[[128 153 127 124 121 117]
 [129 136 135 127 124  99]] out 153

[[124 125 127 127 122]
 [143 126 125 131 130]
 [122 112 115 144 106]] out 125

[118 131 153 130 106] out 131

[[126 126 116 116 130 131 123]
 [140 146 146 150 132 130 147]] out 126

[147 125 129 138 106 137] out 125

[127 122 141 102] out 122

[111 109 108 119  99 129 117] out 109

[[121 130 131 129 153]
 [154 128 120 128 134]
 [124 114 129 126 151]] out 130

[[ 98 130 131 121 131 135]
 [146 129 117 133 125 124]] out 130
---
[137 143 136 103 140] → 140
[138 105 127 144 158 142 119] → 119
[151 121 136 137 129 125 117] → 117
[141 107 131 137 129 140 117] → 117
[120 127 114 129 117 101] → 101
[122 105 121 144] → 144
[143 129 104 144 142 136 148] → 148
[119 147 127 125 150] → 150
[105 107 114 109 155] → 155
---
[[150 128 124 109 101]
 [130 128 118 109 121]
 [155 124 131 127  98]]	128

[[129 121 137 128 132 128 145]
 [108 124 139 114 127 148 130]
 [120 135 144 105 120 145 108]]	124

[[117 143 128 123 127 125 103]
 [133 131 132 139 119 115 137]
 [131 146 128 117 130 144 156]]	131

[[137 153 110 108]
 [ 99 114 104 148]
 [128 128 128 128]]	114

[[106 104 151 106 125 122]
 [121 126 129 124 115 126]
 [123 126 128 128 129 133]]	126

[[126 107 140 136 138]
 [124 127 129 130 129]
 [132 122 133 131 125]]	127

[[121 143 129 114]
 [133 107 125 141]
 [136 104 129 144]]	107
---
Input:
[[126 144 149 139]
 [144 142 131 114]
 [148 147 126 115]]
Output: 147

Input:
[[127 120 130 127 127 130]
 [129 127 129 128 129 126]
 [142 118 104 148 147 139]]
Output: 148

Input:
[[122 119 107 106 131 140]
 [137 130 112 122 116 126]
 [132 133 121 121 126 130]]
Output: 121

Input:
[[104 129 125 138 141 141 117]
 [119 115 124 130 150 134 122]
 [117 125 125 123 121 146 124]]
Output: 121

Input:
[[156 126 109 150]
 [129 128 126 130]
 [113 134 134 119]]
Output: 134

Input:
[[136 157 131 130 109 112]
 [144 154 129 122 113 111]
 [120 128 126 130 132 132]]
Output: 130

Input:
[[147 122 113 109 152]
 [111 133 147 148 108]
 [134 132 123 127 129]]
Output: 123

Input:
[[139 148 117 106 148 100 115]
 [148 114 147 122 127 113 142]
 [112 110 101 112 119 105 116]]
Output: 119
---
[[122, 130, 149, 154, 119, 151, 125],
 [139, 121, 129, 120, 127, 135, 133],
 [125, 120, 141, 142, 142, 102, 128]] gives 139

[[125, 131, 110, 135, 121],
 [152, 103, 120, 109, 142]] gives 125

[[116, 138, 136, 125, 129],
 [105, 138, 118, 127, 123],
 [122, 106, 118, 128, 127]] gives 105

[[148, 139, 103, 136, 135, 128, 129],
 [133, 143, 113, 134, 145, 130, 119]] gives 148

[[124, 118, 130, 113, 137, 117, 134],
 [99, 123, 124, 129, 128, 131, 117]] gives 124

[[123, 124, 132, 128, 128, 107, 126],
 [130, 122, 124, 130, 126, 104, 130],
 [128, 123, 126, 130, 126, 107, 132]] gives 130
---
[123 152 157 115] -> 157, 115

[[133 146 137 149 130]
 [145 129 132 156 124]] -> 156, 124

[133 151 119 129 123 138 124] -> 151, 119

[147 106 114 110 115 137] -> 147, 106

[137 130 153 123] -> 153, 123

[[153 146 142 127 138]
 [154 140 142 127 108]] -> 154, 108

[152 119 142 141 135] -> 152, 119

[[131 123 126 129 117 135 134]
 [152 109 133 133 107 150 145]] -> 152, 107
---
[149 119 138 135 140 130] 138

[[143 116 136 128 124 140]
 [121 145 128 130 126 114]
 [125 131 129 150 118 124]] 143

[[135 132 116 119 128 100 138]
 [127 129 128 123 135 123 129]
 [151 136 124 135 140 132 132]] 138

[113 145 138 103 126 111] 126

[124 136 124  99 141 126] 126

[132 120 153 134 120 118 110] 132

[128 127 143 105 122 117 137] 128

[109 139 153 142 134] 139
---
[[121 130 126 145 133 138 130]
 [118 106 130 119 130 124 128]] out 124

[[139 135  99 118 143]
 [123 120 129 135 139]] out 135

[[105 116 138 107 129 147]
 [109 109 138 146 114 146]] out 114

[[110 127 140 143 133 113 121]
 [143 156 144 137 128 126 121]] out 126

[[139 131 123 109]
 [103 122 125 133]] out 125

[[101 143 118 128]
 [118 143 136 147]] out 136

[[127 136 123 119 131]
 [152 117 121 132 106]] out 132

[[137 126 124 139]
 [119 119 134 103]] out 134

[[121 136 130 116 132 108 144]
 [105 112 134 118 134 105 149]] out 105
---
[[133, 154, 129, 134],
 [130, 109, 135, 134],
 [122, 116, 124, 120]] => 116

[[118, 132, 120, 129, 129, 131],
 [102, 130, 123, 134, 130, 138],
 [106, 126, 108, 135, 130, 124]] => 135

[[153, 129, 136, 144],
 [118, 158, 127, 128],
 [124, 153, 121, 125]] => 153

[[122, 132, 152, 125, 136],
 [126, 123, 109, 125, 116],
 [125, 124, 111, 125, 115]] => 111

[[131, 137, 131, 127, 108, 129],
 [145, 134, 101, 104, 103, 112],
 [102, 145, 147, 145, 149, 100]] => 145

[[126, 129, 121, 157],
 [126, 131, 128, 124],
 [126, 130, 125, 102]] => 130

[[139, 148, 134, 109, 120],
 [112, 150, 126, 119, 116],
 [122, 142, 137, 125, 120]] => 137
---
Input: [143 149 131 151 156]
Output: 131, 156

Input:
[[107 151 141 145 105 126 139]
 [105 147 123 150 145 142 154]
 [150 130 145 112 117 111 143]]
Output: 150, 154

Input: [107 119 117 116 137]
Output: 117, 137

Input:
[[129 128 132 127 111]
 [135 118 105 118 129]
 [139 136 138 123 127]]
Output: 105, 139

Input: [118 111 125 136 152 132 130]
Output: 136, 152

Input: [123 153 127 143 128]
Output: 127, 153

Input: [139 103 124 141 135 126 120]
Output: 141, 141
---
[[125 134 116 141 132 112 152]
 [120 120 122 133 151 113 119]
 [133 138 128 140 126 122 118]] → 138

[[126 129 117 133]
 [144 154 113 126]] → 154

[110 125 102 115 125 145] → 125

[148 137 140 107 100 113] → 137

[[139 133 119 134 152 137 144]
 [141 132 126 145 130 134 124]] → 132

[123 138 145 104 131 122] → 138
